Here is a tiny trained network, its code and every weight. The questions are about switching its units off for an input and a target symbol, where a switched-off unit gives its printed mean instead of its output.

import numpy as np


def w(rows, s, z=0):
    codes = np.array(rows[::2]) - 128.0
    scale = np.full(codes.shape[1], s)
    scale[-1] = z or s
    return codes * scale


def f(y):
    return np.maximum(y, 0)


def softmax(a):
    e = np.exp(a - a.max(-1, keepdims=True))
    return e / e.sum(-1, keepdims=True)


def log_softmax(a):
    a = a - a.max(-1, keepdims=True)
    return a - np.log(np.exp(a).sum(-1, keepdims=True))


def net(x, mask):
    ids = ['βγδεζηθλμξπστψω'.index(c) for c in x.split()]
    T = len(ids)
    res = E[ids] + P[:T]
    u = 0
    for l in range(2):
        r = res
        for j in range(2):
            rows = slice(4 * j, 4 * j + 4)
            q, k, v = (r @ M[l][rows].T for M in (Q, K, V))
            z = softmax(np.where(np.tri(T) > 0, q @ k.T / 4**0.5, -1e9)) @ v
            o = O[l][rows]
            res = res + np.where(mask[u + j], z, o[:, -1]) @ o[:, :-1]
        u += 2
        y = f(res @ A[l][:, :-1].T + A[l][:, -1])
        res = res + np.where(mask[u : u + 4], y, B[l][:, -1]) @ B[l][:, :-1]
        u += 4
    return log_softmax(res[-1] @ U[:, :-1].T + U[:, -1])


Q, K, V, O, A, B = {}, {}, {}, {}, {}, {}
E = w([
[115,214,98,141,110,86,75,164,123],'β',
[172,104,197,172,91,98,169,167,86],'γ',
[158,161,173,180,123,96,166,128,146],'δ',
[126,150,190,152,115,96,137,97,184],'ε',
[103,126,166,100,185,145,120,165,78],'ζ',
[156,105,108,146,190,142,68,75,123],'η',
[149,216,134,90,85,125,123,183,200],'θ',
[142,227,105,132,96,80,65,129,52],'λ',
[254,143,155,93,141,208,52,102,116],'μ',
[143,86,107,105,147,163,102,194,121],'ξ',
[195,96,151,212,81,65,127,196,163],'π',
[147,169,67,113,72,64,66,184,93],'σ',
[168,140,190,158,91,34,130,116,151],'τ',
[114,123,80,183,99,202,58,103,127],'ψ',
[104,75,165,89,85,184,98,186,120],'ω',
],0.021)
P = w([
[118,128,13,140,151,148,189,130,83],'0',
[151,143,128,151,133,188,161,184,91],'1',
[148,145,129,135,137,175,137,175,89],'2',
[143,148,142,131,131,162,125,169,101],'3',
[145,147,152,122,132,150,111,159,109],'4',
[142,148,162,117,131,136,100,150,120],'5',
[140,147,169,114,127,126,89,142,133],'6',
[138,147,176,109,129,112,80,134,145],'7',
[134,146,188,104,125,105,66,127,153],'8',
[135,146,193,103,127,92,53,113,164],'9',
[131,143,199,100,127,82,42,106,175],'10',
[131,141,208,88,132,71,30,93,183],'11',
[132,134,217,86,129,58,16,77,198],'12',
[124,139,219,79,127,52,7,74,207],'13',
],0.013)
Q[0] = w([
[73,131,74,106,109,131,175,50,136],'L0H1',
[107,111,132,169,85,25,233,77,141],'L0H1',
[176,248,140,109,102,128,82,145,123],'L0H1',
[140,192,73,104,108,91,140,140,145],'L0H1',
[169,111,107,148,86,128,198,44,149],'L0H2',
[101,152,97,135,32,144,172,104,108],'L0H2',
[111,182,65,96,166,98,147,159,119],'L0H2',
[111,21,110,99,167,130,209,95,147],'L0H2',
],0.014)
K[0] = w([
[134,166,87,191,123,176,148,149,101],'L0H1',
[154,119,92,156,140,157,248,141,106],'L0H1',
[122,95,164,120,83,153,95,40,160],'L0H1',
[116,61,124,134,114,158,136,93,113],'L0H1',
[143,131,87,114,123,170,225,164,140],'L0H2',
[166,160,85,95,164,126,165,132,139],'L0H2',
[155,100,115,88,106,119,87,116,161],'L0H2',
[95,152,67,159,87,170,168,175,86],'L0H2',
],0.016)
V[0] = w([
[114,154,130,54,173,86,177,142,97],'L0H1',
[63,170,136,208,72,128,76,164,51],'L0H1',
[79,160,127,174,170,93,53,102,73],'L0H1',
[141,126,97,159,217,67,113,227,167],'L0H1',
[127,180,94,255,98,196,74,141,157],'L0H2',
[92,86,93,175,87,176,91,114,120],'L0H2',
[97,115,112,116,117,124,62,147,181],'L0H2',
[203,132,145,128,187,101,125,70,133],'L0H2',
],0.0086)
O[0] = w([
[115,177,80,137,80,97,116,56,133,56],'L0H1',
[187,95,135,5,170,74,211,129,172,147],'L0H1',
[126,99,178,12,89,2,196,116,103,161],'L0H1',
[154,61,127,132,65,152,140,54,177,132],'L0H1',
[178,146,174,100,67,176,106,12,102,183],'L0H2',
[123,193,156,141,24,96,128,106,88,12],'L0H2',
[83,103,94,143,92,162,75,102,113,148],'L0H2',
[149,124,155,172,194,175,98,170,100,254],'L0H2',
],0.0078,0.0055)
A[0] = w([
[42,140,127,98,208,137,164,127,89,114],'L0N1',
[116,177,124,111,134,143,125,140,165,1],'L0N2',
[11,131,80,154,128,82,176,93,163,147],'L0N3',
[107,66,69,177,176,123,128,102,57,138],'L0N4',
],0.011,0.0044)
B[0] = w([
[207,89,88,108,83,176,118,113,193,246],'L0N1',
[82,113,19,111,185,50,112,130,91,253],'L0N2',
[111,121,196,247,59,137,188,180,255,174],'L0N3',
[133,137,85,220,239,203,100,200,124,221],'L0N4',
],0.0089,0.0012)
Q[1] = w([
[127,232,49,82,186,165,69,127,140],'L1H1',
[96,81,142,229,89,87,216,113,218],'L1H1',
[106,165,57,63,121,113,86,122,67],'L1H1',
[107,48,45,127,124,183,118,67,164],'L1H1',
[165,120,107,133,117,152,70,111,166],'L1H2',
[97,239,100,229,55,11,151,90,187],'L1H2',
[125,135,30,36,216,187,91,71,88],'L1H2',
[125,52,164,248,111,118,208,49,159],'L1H2',
],0.011)
K[1] = w([
[152,145,157,115,128,121,84,166,182],'L1H1',
[155,116,59,145,92,157,211,135,101],'L1H1',
[177,158,177,106,116,112,70,174,114],'L1H1',
[109,103,136,102,130,196,149,136,119],'L1H1',
[86,130,141,127,122,140,105,137,184],'L1H2',
[94,151,136,141,128,186,251,121,50],'L1H2',
[105,120,209,89,100,140,53,180,160],'L1H2',
[192,154,41,136,93,161,202,139,112],'L1H2',
],0.015)
V[1] = w([
[176,46,13,82,189,177,143,127,46],'L1H1',
[202,108,144,182,146,13,117,128,91],'L1H1',
[99,59,191,104,119,134,154,227,63],'L1H1',
[167,81,178,109,117,206,125,55,145],'L1H1',
[166,115,191,192,180,115,174,72,212],'L1H2',
[128,64,128,52,149,239,149,57,137],'L1H2',
[177,2,103,139,39,129,108,204,131],'L1H2',
[137,156,132,78,93,132,138,73,179],'L1H2',
],0.0097)
O[1] = w([
[121,65,153,56,132,87,42,186,193,91],'L1H1',
[95,188,63,79,161,160,196,136,195,199],'L1H1',
[253,192,163,188,139,129,122,164,210,72],'L1H1',
[122,65,146,193,83,79,146,159,131,107],'L1H1',
[185,136,76,113,100,122,185,205,17,255],'L1H2',
[95,184,74,163,89,182,161,127,156,86],'L1H2',
[196,67,12,164,150,118,144,40,158,152],'L1H2',
[141,103,139,134,104,203,108,146,125,125],'L1H2',
],0.011,0.0078)
A[1] = w([
[133,178,150,143,72,1,188,133,129,100],'L1N1',
[69,152,102,73,20,72,131,123,164,2],'L1N2',
[107,119,166,135,48,74,129,58,55,31],'L1N3',
[108,196,141,82,53,110,124,143,75,11],'L1N4',
],0.01,0.0076)
B[1] = w([
[87,169,144,114,107,175,79,68,162,213],'L1N1',
[200,109,151,178,95,188,214,110,48,159],'L1N2',
[174,170,109,141,254,74,166,154,141,202],'L1N3',
[94,80,142,173,133,61,68,107,179,246],'L1N4',
],0.013,0.011)
U = w([
[130,135,195,92,105,75,149,110,114,156],'β',
[159,187,140,109,145,101,136,144,176,103],'γ',
[81,132,120,136,167,164,141,157,172,173],'δ',
[85,122,107,143,146,206,98,138,31,155],'ε',
[84,126,85,150,136,89,163,148,174,147],'ζ',
[39,141,97,103,88,56,126,172,109,254],'η',
[185,157,177,147,165,199,3,98,72,63],'θ',
[114,185,86,32,135,119,136,129,85,171],'λ',
[63,115,143,204,155,115,148,182,176,79],'μ',
[112,141,75,121,171,178,59,86,132,107],'ξ',
[192,137,119,86,108,105,69,67,47,79],'π',
[119,114,151,121,127,59,119,82,161,68],'σ',
[136,108,144,107,193,128,120,161,95,34],'τ',
[144,175,158,161,134,80,160,110,121,151],'ψ',
[120,184,124,167,100,106,103,90,175,142],'ω',
],0.0083,0.0099)

Each question gives the input, a string of symbols that net reads in full, and the target symbol t.
The units are the heads (4 rows each of Q, K, V and O) and the neurons (one row each of A and B). Each row of codes is followed by its name. A weight is (code - 128) times the scale printed after its matrix; where a second scale follows, it is the last column's (O, A, B and U).
mask holds one flag per unit, layer by layer, with each layer's heads first. A switched-off unit (its flag False) gives its mean, the last column of its rows in O or B, instead of its output. The means were averaged over made-up inputs and are rounded, as every weight is.
A unit's drop is (log p(t) with every unit on - log p(t) with that unit switched off) / (log p(t) with every unit on - log p(t) with every unit switched off).
The circuit of an input: a set's keep is (log p(t) with only the set's units on - log p(t) with every unit switched off) / (log p(t) with every unit on - log p(t) with every unit switched off). Starting from all 12 units, units are removed one at a time, each time the one whose removal leaves the highest keep (on an exact tie, the one counted first), for as long as the keep stays at least 0.8.
circuit, biggest first: the units of the circuit, biggest drop first
unit that matters most: the unit with the biggest drop
top k neurons: the k neurons with the biggest drops, biggest first
top k neurons in layer l: the k neurons of layer l with the biggest drops, biggest first
which heads matter: for each layer, one digit per head in row order, 1 if its drop is at least 0.15 and else 0, layers parted by /
input θ ζ ξ ψ ξ ε θ π θ δ ξ ζ ψ, target ζ: circuit, biggest first	L1H2, L0H1, L0H2
input π μ π τ ε θ ε σ ε γ, target ζ: unit that matters most	L1H2
input ε μ ε, target ψ: which heads matter	11 / 10
input θ δ θ π σ λ τ λ ξ β ε λ, target η: circuit, biggest first	L1N4, L1H2
input π δ η λ π θ ε λ ε ω θ σ, target ξ: circuit, biggest first	L1H2, L0H2
input β μ σ τ λ θ ζ, target θ: circuit, biggest first	L1H1, L0N1
input θ π μ ε μ μ β, target θ: circuit, biggest first	L0H1, L1H1
input μ β λ ζ β λ δ δ ε, target ω: circuit, biggest first	L1H2, L1N1, L0H1, L0N4
input β ε π σ π β β π λ δ τ π, target ε: which heads matter	11 / 11
input ε π μ δ γ ξ θ ψ π η, target π: which heads matter	00 / 01
input ω τ τ λ ψ θ θ π β, target γ: circuit, biggest first	L0H1, L1H1
input σ ψ γ ζ δ ψ ε, target ξ: circuit, biggest first	L1H2, L0H1, L1H1
input ψ π θ δ λ ε δ τ ε θ θ σ ε, target μ: circuit, biggest first	L0H2, L1H1, L1H2
input ω σ σ τ ε τ λ ε σ λ γ η ε, target θ: top 2 neurons	L1N4, L0N3
input δ θ θ σ η, target σ: which heads matter	10 / 11
input β π τ η, target τ: circuit, biggest first	L1H1, L0N4, L1H2
input ψ δ ε ξ β ζ λ θ, target η: top 2 neurons in layer 0	L0N1, L0N2
input ζ π θ π θ θ τ, target π: which heads matter	11 / 11
input ε ψ λ ε τ μ θ, target θ: which heads matter	11 / 10
input θ π μ ψ τ β μ δ, target τ: circuit, biggest first	L1N3, L0H1, L1H1
input ξ λ θ, target ε: which heads matter	11 / 11
input π θ ψ ε ξ σ ε δ ζ θ ε, target ζ: circuit, biggest first	L1H2, L1H1, L0H1
input τ ψ β ζ ψ γ ζ θ ψ ε λ θ, target η: circuit, biggest first	L1H2, L1N4
input ω γ ζ δ, target θ: which heads matter	01 / 10
input θ ψ ε τ λ θ, target λ: top 2 neurons	L0N2, L1N4
input η θ θ β τ ζ ε π η μ ε σ ε τ, target β: top 2 neurons	L1N2, L0N4
